Below are the code and all the weights of a small trained network. Each question names an input and a class and asks about switching units off, where a switched-off unit gives its printed mean instead of its output.

import numpy as np


def w(rows, s, z=0):
    codes = np.array(rows[::2]) - 128.0
    scale = np.full(codes.shape[1], s)
    scale[-1] = z or s
    return codes * scale


def f(y):
    return np.maximum(y, 0)


def log_softmax(a):
    a = a - a.max(-1, keepdims=True)
    return a - np.log(np.exp(a).sum(-1, keepdims=True))


def net(x, mask):
    res = np.array(x, float).reshape(1, 6) / 4 @ E
    y = f(res @ A[0][:, :-1].T + A[0][:, -1])
    res = res + np.where(mask, y, B[0][:, -1]) @ B[0][:, :-1]
    return log_softmax(res[-1] @ U[:, :-1].T + U[:, -1])


A, B = {}, {}
E = w([
[91,116,127,124,90,77,57,89,130,100,152],'x0',
[129,93,171,148,137,99,122,162,136,145,115],'x1',
[164,89,166,128,117,131,8,213,96,72,77],'x2',
[106,186,97,47,145,61,175,133,163,157,63],'x3',
[137,178,152,113,44,158,138,126,159,174,103],'x4',
[179,132,96,134,79,87,78,180,106,137,161],'x5',
],0.014)
A[0] = w([
[126,117,95,120,142,127,35,143,132,97,109,115],'neuron 0',
[165,128,140,151,3,173,45,150,126,131,164,109],'neuron 1',
[155,73,189,164,188,156,152,210,115,134,146,82],'neuron 2',
[131,111,190,134,27,118,7,159,127,121,115,3],'neuron 3',
[67,74,203,150,169,196,150,26,131,112,137,85],'neuron 4',
[123,82,58,153,146,82,53,95,98,81,228,35],'neuron 5',
],0.018,0.0054)
B[0] = w([
[115,156,110,90,162,98,84,142,103,107,131,206],'neuron 0',
[157,149,114,120,29,211,165,126,83,119,157,253],'neuron 1',
[192,63,136,193,172,123,166,187,145,186,117,211],'neuron 2',
[86,111,201,127,8,48,68,158,188,148,87,250],'neuron 3',
[78,175,223,160,184,167,119,52,166,82,120,248],'neuron 4',
[162,98,25,127,187,82,77,86,98,137,175,230],'neuron 5',
],0.012,0.023)
U = w([
[136,95,94,125,141,89,77,113,93,113,194,147],'0',
[157,83,144,148,152,130,139,173,122,150,130,85],'1',
[104,136,157,139,160,140,149,85,145,112,152,125],'2',
[128,103,153,111,86,96,63,166,117,121,137,101],'3',
[141,107,143,81,160,125,75,204,77,76,96,121],'4',
[88,174,74,58,132,76,250,83,171,190,118,253],'5',
[148,128,123,133,60,168,137,124,94,138,193,74],'6',
],0.014,0.0048)

Each question gives the input, the list of numbers given to net, and the class t.
The units are the neurons (one row each of A and B). Each row of codes is followed by its name. A weight is (code - 128) times the scale printed after its matrix; where a second scale follows, it is the last column's (A, B and U).
mask holds one flag per neuron, in row order. A switched-off neuron (its flag False) gives its mean, the last column of its row in B, instead of its output. The means were averaged over made-up inputs and are rounded, as every weight is.
A unit's drop is (log p(t) with every unit on - log p(t) with that unit switched off) / (log p(t) with every unit on - log p(t) with every unit switched off).
The circuit of an input: a set's keep is (log p(t) with only the set's units on - log p(t) with every unit switched off) / (log p(t) with every unit on - log p(t) with every unit switched off). Starting from all 6 units, units are removed one at a time, each time the one whose removal leaves the highest keep (on an exact tie, the one counted first), for as long as the keep stays at least 0.8.
units of the circuit, in order: the units of the circuit, biggest drop first
top k neurons: the k neurons with the biggest drops, biggest first
drop of u: that unit's drop, to one decimal
input [-3,-4,-8,5,-4,-6], class 2: units of the circuit, in order -> [neuron 4]
input [4,4,4,1,-5,-1], class 0: top 2 neurons -> [neuron 5; neuron 0]
input [1,0,-7,-8,-5,0], class 2: top 2 neurons -> [neuron 4; neuron 0]
input [-6,0,-4,2,-4,4], class 5: top 2 neurons -> [neuron 4; neuron 1]
input [2,-4,-4,2,1,5], class 5: top 4 neurons -> [neuron 1; neuron 3; neuron 5; neuron 4]
input [5,-4,5,8,-6,-5], class 4: top 2 neurons -> [neuron 0; neuron 5]
input [2,4,0,6,1,1], class 5: top 2 neurons -> [neuron 3; neuron 4]
input [4,-4,-6,-1,4,-8], class 2: drop of neuron 4 -> 0.6
input [-1,-7,-3,-7,0,-1], class 2: drop of neuron 4 -> 0.8
input [-1,-2,4,-3,6,1], class 6: drop of neuron 3 -> -0.2
input [-8,2,-4,3,3,-8], class 2: drop of neuron 4 -> 0.8
